The same points and some others measured another way (B), then each row and its match in B:
B (72 x 30):
[[ 249  172  -72   -7 -121    8   88  -44 -154   41   87   85  104  248
   216   48  564  -19 -115 -273  253  147 -163  184    3  151  144 -169
   -28  229]
 [-185 -160   44  -23   12  -67  100   69  -14 -211  -13  -68 -308 -107
  -195 -313 -221  -56  230  131 -191   25  214   71   95  -48 -245  243
   -51  -73]
 [-230  -31   87  -55  142  -76  -81  -26  -23  -61  161 -114  -97  -79
  -123 -154 -296  -25   31   36  -56 -131    2  -85   78 -163 -133   25
  -125  119]
 [   2   90  -17   15   43  -77   20   38  -50  -66  152   10  -75   76
    74  -44  166  -36  -45  -62  168   69  -48  137   87   58   64  -46
  -120   57]
 [ -37  203   -9   55   46  -54   16  -16  -71   46  209  -39  -35  115
   199   87  180   25 -120  -20  289   79 -128   85   82   86  191 -117
  -182    1]
 [-186  235    2  130   10   21  121  -54 -166  114  167 -140 -173   74
   199   94   78  106  -35  172  303  193  -91   14   41  138  204  -16
  -256 -219]
 [  69 -183 -131   37 -118   70  217   79 -179  -71   18  122  -58   21
  -129 -136   65   63  116 -191  -75   13   -7  -14  -80   26 -209   21
  -113  151]
 [ 100  133   61 -117   17  -70  -89  -85  -66  -48  100  -20   69  138
    69 -112  298 -118  -76 -203  103   25  -83  136   73  -27   23  -90
    38  319]
 [-169  239   10  165  -97  112  179 -156 -188  314  163 -183  -25  134
   316  280  -12  244  -63  116  282   60 -186 -183  -33  119  222 -125
  -268 -186]
 [-134 -142 -102    2  178  -76   20  185 -126 -268  162   97 -236 -133
  -295 -305  -82  -75   71  -33   19   77   32  106   41  -57 -192  100
  -226   95]
 [ -96  147  -32   28   38   53   68  -50 -271   10  123  -53 -128   46
    -2 -103  184   19  -18   12  215  220 -109   35  -26   53   46    3
  -195   50]
 [ -83   84  111   12  -37 -116   40  -35  121   -4   83 -133  -98   82
   190   26  -59   -7   32   81   20  -69   76   85  171   38   61   16
   -23 -104]
 [-257  178  106  -11  160  -93  -79  -48  -57  -48  174 -178 -200  -19
    27 -115  -78  -55  -16  179  156   89   -5   61  135  -26   70   55
  -158  -65]
 [   6  -15  -15   91 -161    7  204  -13    0   89   54  -33  -31  113
   186  119  -17  129   55  -31   11  -69    1  -32   34   94   13  -41
   -94  -79]
 [  84  198   74  -41  -37  -82  -22  -83    0   20  107  -62   40  182
   229   32  295  -58  -92 -107  172   30  -68  152  116   64  143 -106
    15  128]
 [  68  179   47   70 -201    2  161 -119    3  183   53 -107   40  230
   380  219  200  113  -31  -32  149   -1  -54   31   69  154  183 -111
   -30  -76]
 [-105  196   64   48 -104   49  145 -133 -158  107   29 -172 -145  114
   186   10  137   67   43  128  152  182  -12   25   33  113  105   45
   -93 -135]
 [ -41 -139   34  -41    6  -61   -4    4   50  -14  127  -14   66   -1
   -45  -33 -243   29   25 -153 -135 -284  -22 -116   51 -142 -170  -75
   -65  220]
 [ 176 -115    3 -165   86 -198 -120  118   90 -312   91  145    9   38
  -139 -292  204 -240   -4 -301  -84  -85   58  270  148  -85 -173  -15
    90  405]
 [  38   53 -116   71    4   15  107   54 -179   -1  164   82  -31   79
    46    9  211   49  -60 -138  214  104 -134   59  -16   87   49 -103
  -211   90]
 [  58  -14  -20    9  -74  -51  103   25  -11  -54   59   20  -52   92
    72  -42  122   -2   36  -98   28   -1   22  102   70   56  -28  -12
   -41   57]
 [  -1 -142 -121   58 -102  153  184  -24 -250  131   98   63   90   31
   -77   26  -92  185   29 -222  -31 -112 -163 -247 -165  -56 -169 -115
  -202  227]
 [ -10 -161  -39  -37  -15  -12   79   52  -90 -123   45   54  -74  -22
  -163 -203  -44  -17  102 -135 -120  -51   35    9    2  -62 -223   49
   -66  186]
 [-122 -126  -28   58  -18   -3  128   46  -36  -15  103  -20  -91  -30
   -47  -36 -240   99   87   -7  -70 -119   17 -100   14  -39 -138   19
  -171  -12]
 [ -83  -87  134 -149   52 -157  -67   14   87 -259   -3  -76 -194  -44
  -151 -357  -82 -190  153   18 -199  -35  207  174  174 -109 -219  180
    97  121]
 [  50 -113   -9 -131  183 -129 -198   56   31 -114  255  105  186   -6
  -149 -113  -92  -97 -126 -357  -33 -302 -150  -35   58 -225 -163 -201
   -74  526]
 [  96 -111  -13  -56 -142   32  135  -25 -110  -49  -34   33   -9   75
   -60 -166  110   -8  112 -183 -125  -20   31   24  -21  -14 -188   33
    30  216]
 [  37  -86  114  -79 -123  -49   23 -106  119   71   37  -84  138  104
   105   36 -169   39   46 -164 -197 -321   17 -114   69 -115 -136  -83
    78  217]
 [-161   63  -62  257 -257  157  419  -68 -172  266   27 -134 -174  102
   276  253 -100  329  123  202  125  105  -18 -170  -60  216  108   24
  -270 -420]
 [-146  145  -66  126   26   33  132    3 -194   62  179  -52 -155   44
   102   48   74  101  -30   83  267  168 -110    5    6  109  124  -26
  -282 -131]
 [ -91 -125   54   12  -50  -48   69  -17   96   45   97  -72   17   15
    44   40 -321   91   68  -49 -152 -281   26 -140   68  -93 -133  -39
   -72   50]
 [  57  -97  111 -147   15 -159 -108  -11  173 -121   79  -14   88   49
   -16 -130  -91 -120   19 -207 -187 -289   56   55  151 -152 -166  -51
   108  323]
 [ -63  104 -145  184 -143  161  338   -4 -359   88   39   -3 -225   85
    85   15  258  168   76   83  253  354  -71   27 -102  237   82   58
  -279 -219]
 [ 191   -5   30  -74 -237   51  141 -117 -101   39  -85   -4   72  190
   107  -66  285   -1   74 -217  -82    4    4   48  -14   42  -88  -17
   115  232]
 [-130  154  100  -21   43  -47  -39 -104  -44   59  144 -153  -39   63
   117   -5  -24    3  -36   39  111  -16  -60  -10   87  -28   65  -39
   -90   46]
 [  64  254  111  -95   30  -93 -117 -128  -20   10  135  -95   62  177
   199  -24  314 -111 -123 -113  198   43  -99  157  124   10  149 -113
    30  219]
 [-166   -5   35   26  -69   79  143  -83 -176   51   19 -128 -144   -1
   -32 -104 -117   87  126   84  -33   53   15 -100  -29  -11 -109   93
  -120  -34]
 [-404   54  235  -54  149 -137 -104  -92  106  -56  118 -306 -245 -104
   -28 -164 -480  -43  110  305 -104 -126  145  -61  197 -152  -78  159
   -69 -136]
 [-270  -20  126  -29   40  -51   34  -45  -34  -89   28 -186 -259  -78
   -90 -225 -253  -28  164  204 -105   18  146   -6  105  -68 -141  193
   -70  -94]
 [-278  261  174   13  144 -168  -90  -68   89  -14  193 -252 -213   26
   196    0 -116  -47  -40  280  194   46   38  104  235   26  185   44
  -130 -214]
 [ -95   67  -63  147  -71   56  194  -12 -139  134  141  -43  -68   76
   149  141   -9  173   -4   23  169   38 -101  -83  -19  104   80  -69
  -247 -119]
 [-141 -109   60  -58   43  -53   11    3  -22 -114   63  -67 -127  -57
  -138 -217 -207  -36  112    8 -142  -87   79  -18   69 -115 -201   94
   -55  105]
 [   2 -127   48  -17 -108  -45   93  -22   94   19   43  -33   41   56
    58    8 -188   59   77 -116 -176 -256   49  -78   64  -64 -142  -35
     2  112]
 [  -4  255   60  -68   73 -109  -53  -28 -108 -163   78  -66 -194  100
    72 -221  437 -190  -31   36  248  319   17  337  143  107  128   75
   -16   41]
 [ 136  -67  -82   49 -188   36  226   21  -90    4    5   73  -15  127
    89    3  191   74   72 -163   -2   20    4   54  -13  106  -56  -29
   -49   60]
 [ 207  155  -40  -33  -86   -7   52  -45 -153  -17   68   61   53  209
   146  -40  519  -59  -83 -238  205  166 -114  198   23  112   92 -105
    -5  241]
 [ -66    2  -39  111  -28   -4  106    4   -9  150  207  -24   58   72
   168  215 -159  172  -58  -76  103 -190 -136 -151   22   10   54 -170
  -225    3]
 [-136 -122   44  -76  155 -124  -98   58   41 -158  165  -16  -62  -84
  -179 -195 -262  -69   32  -76 -104 -191   23  -21  100 -176 -196   10
   -97  211]
 [  99 -109    3   20 -176   -3  133  -40   65  124   67    9  162  135
   160  152  -98  131   18 -223 -112 -298  -51 -131   14  -28  -80 -153
   -19  164]
 [-150  171 -102  172  -27   92  230    1 -293   68  125  -52 -242   55
   103   26  176  133   18  147  312  322  -87   35  -36  195  147   36
  -312 -238]
 [ 175 -118  -77  136 -486  172  504  -63 -124  158 -197    8  -50  206
   224  108  187  229  234  -78 -138   57  103  -33  -91  233  -87   67
    25 -160]
 [-193 -119  102  -33   63 -111  -26   10  117  -69  120 -110  -85  -67
   -64  -96 -401    0   88   37 -170 -255   85  -90  124 -148 -173   43
   -71   47]
 [ -90 -125   44    0  -75    9   90  -47    0   60   65  -70   16    7
   -11  -11 -281   98   89  -68 -162 -230    5 -176    8 -106 -174  -21
   -72  105]
 [  16  195   29   40 -144   46  144 -123 -150  111   27 -102  -58  174
   230   42  284   57    5    6  175  167  -51   70   21  139  125  -17
   -58  -39]
 [-217  216   67   29  155 -101  -51  -15  -61  -48  209 -144 -200    7
    86  -57   17  -40  -51  172  251  141  -32  110  141   33  145   23
  -195 -108]
 [ 116  -45  -22  -14 -130  -52  152   42  -20 -124  -28   42 -111  103
    38 -136  227  -52  108  -94  -33   79  101  194   76   95  -77   67
    30   44]
 [ -53   93  132  -50  -78   -8    6 -171  -10  123   61 -165   57  116
   160   36  -43   39    4  -40  -13 -125  -41  -84   53  -53    3  -61
    12  123]
 [ 185  -40 -145   54 -278  224  308  -90 -368  141  -52   90   69  167
    27  -13  347  156   68 -269   37  142 -137  -78 -202  104  -99  -67
   -84  215]
 [-261  183   35   52  179 -101  -18   44  -91 -119  192 -121 -308  -41
     8 -138    8  -60   -1  233  246  219   20  155  146   61  111   97
  -233 -185]
 [  23 -135   21  -62  -16  -69    0   12   51  -46   99   21   70   30
   -39  -67 -132   -5   27 -201 -135 -245  -11  -53   50 -121 -174  -71
   -18  259]
 [ -57  -69   -6   87 -135   19  185  -25    4  116   75  -54   -1   67
   131  127 -180  164   62  -28  -45 -169  -10 -134   15   19  -46  -53
  -123  -49]
 [ -37   84   44  -54   35  -35  -16  -53 -103  -34  102  -56  -49   61
     9 -117  107  -48  -11  -59   80   45  -45   59   53  -24  -16  -11
   -62  150]
 [ 216 -172  -16  -58 -262   24  197  -24  -27  -33 -106   67   54  142
    23 -106  170    8  144 -261 -212  -90   80   52  -12   23 -207   12
   127  226]
 [  57  101   58  -89  -15  -43  -35  -89  -66  -21   78  -41   33  115
    60 -100  209  -74  -33 -150   59   10  -55   88   59  -23   -9  -57
    22  243]
 [-376  245   89  121  129  -70   43  -29  -58   16  192 -245 -335  -27
   146    7 -150   49   14  387  261  190   28   51  154   91  190  109
  -273 -383]
 [  39  118  -53   23  -48   64   88  -68 -229   74  115    3   21  121
    75   -5  257   48  -56 -137  186  116 -155    9  -49   58   49 -102
  -138  158]
 [  -9   80  112  -92 -101  -38   65  -92  -68 -110  -80 -121 -179   82
    27 -253  218 -118  139   48  -50  174  143  199  102   47  -66  168
   105   26]
 [ -63  119 -106   71    5  104  145  -14 -354    5  109    9 -156   48
   -33 -104  267   50   -4  -13  256  304 -127   51  -77  102   38   10
  -240   25]
 [  73   56  -20  -29   11 -111   36   77  -33 -200   65   51 -152   77
    19 -182  318 -131   20  -69  114  167   54  292  122   96   10   50
   -25   66]
 [-176   85  -21  160  -62   27  206   -7  -95  107  125 -106 -174   47
   174  121  -83  165   43  161  160   74  -21  -47   31  125  104   10
  -245 -271]
 [-162 -113   67  -31  124 -134  -85   36  130  -53  205  -57    1  -63
   -61  -41 -399    3    2  -50 -104 -318   -4 -108  118 -179 -138  -59
  -123  144]
 [-240   54   33   30   76   22   41  -48 -163   17  140 -126 -158  -41
   -56 -103 -155   49   36  107   79   49  -40  -78   12  -45  -41   48
  -204  -17]]
Rows of B count from 0, top down.

[-124 -176   67  228   43   49 -100  129 -118  282   69   67   -5  -55
   68  -17  -49  -41  187   92 -204  141    0   -8  -63]	19
[  85   79  -26  181 -123  -28   55  -84  -78  -54   12  -67  106  -38
  144   47  101   32 -187   85  -75 -196  -23 -208  -10]	27
[-171 -139   76  125   41   74 -115  243  -73  312  132  146  -83   62
 -139   30 -104  -75  306   44 -174  284   35   57  -73]	67
[ -27  228   24 -250  -59   24  128   85   91  -17   53  117   13  105
 -317  150   83   71   41 -120  128  -72   63  -85   -2]	38
[-116  102  -56  144   -4   36   -8  -24  -44   67  -16  -64  -83   10
 -127   -2 -104  -48   89   22  -85   95  -83  -93 -103]	26
[-127  -14   19   22   75   56   -2   86  -14  182   22   54    3  -32
  -67   -7  -24    6  193  -12  -55  104   16  -18  -81]	22
[ -27  121  -26  -30  -65   27   14  211   -4   38  132  113   15  188
 -181   96    4  -24  106   -9  -18  159   84   -4  -24]	36
[ 49   7  28  74 -89 -10  12 130 -57  58 111  84 101  64  54  89 105  20
 -22  52 -71 -20  79 -78  13]	52
[ 132   -6  -44  211 -179   -8  -46  310 -128    8  235  155  128  225
  146   78   62  -61  -11  151 -175  144  151  -38   21]	8
[ -62   31   86  -95   -1   34   58   60   30  135   42  105   25  -20
 -144   97   81   62   79  -47   22  -74   38  -76  -20]	41
[-146  155 -280  273  268    9    7  -87  -81   -9 -138 -357  136  -35
  253 -225  -91  -43  123   19  -70  365  -62   55 -176]	45
[  5  51  10  49 -94  12  -3 181 -44  60 131 109  33 132 -79 101  28 -18
  54  34 -68  82  77 -45 -10]	5
[-127  123  -73  114  -64   62  -83  265  -58   94  158   90 -166  277
 -318   65 -198 -151  247   35 -130  406   14   36  -98]	32
[  70 -132   34  225  -56  -21  -45  191 -138  118  149   73  195   44
  281   47  137    6  -24  136 -170   46  118  -34   35]	46
[-172  161  -43   33   90   53   61 -183   17   67 -132 -130  -97 -128
 -190  -38  -98   14   95  -61   12  -29 -141 -128 -141]	68
[ -95   52  -16   44  -36   52  -49  274  -39  129  154  140  -61  199
 -207   71  -90  -80  221   25  -93  289   67   34  -58]	49
[  31  171   58 -221  -98    6  109  167   76   -4  119  171   74  145
 -229  184  148   77    3  -83  104  -71  126  -66   36]	64
[  32  -17   54   60  -53    0   37   51  -46   80   56   67  109  -29
   76   64  123   52  -33   42  -61 -117   52 -114    7]	34
[ -89  151 -113  216  -48   29  -16  -27  -72    0   -4  -99  -98   61
 -107  -16 -145  -95   55   58 -112  142  -98 -103 -126]	44
[ -19    0  110 -128   -8   20   70   84   34  137   59  144   96  -46
  -69  104  149  101   46  -44   33 -136   84  -74   12]	12
[  45  118  -53  103  -85   -7   60  -21  -46  -42   16  -22   75    8
   56   35   59   22  -90   44  -41 -101    0 -149  -34]	42
[  34  145  -53   19 -116    9   31  198  -27  -30  144   99   34  212
 -114  111   24  -34   26   22  -33  115   90  -43   -5]	69
[ -84   28  117 -175   15   45   69   91   61  171   55  150   13  -19
 -221  114   83   83  126  -89   52  -76   56  -54  -12]	58
[  79  167   40 -160  -89   -5  162  -40   60  -59   10   72  125  -28
  -61  127  195  133 -125  -61  116 -303   62 -179   22]	39
[  27  190  -90  158 -126   -6   25    9  -62  -85   55  -56    3  128
  -57   70  -11  -50  -82   57  -67   40  -24 -138  -45]	13
[ -22  -86   32  176  -10   15  -18   35  -88  142   39   23   85  -75
  146    1   48   19   29   76 -128  -29   18  -88  -36]	4
[ -16  -66   24  123   35   14   15   16  -65  131    9    7  128 -112
  176  -21   88   57   24   56  -85  -73   24  -86  -33]	59
[ -66  -17   10  176   11   25    2  -90  -68  120  -41  -53   17 -134
   72  -23   -3   17   14   56 -102  -84  -66 -134  -76]	63
[   2  250 -112   44 -112   17   54   67  -11  -96   59   -1  -27  177
 -173   70  -47  -41   -1    2  -13   91    0 -100  -64]	16
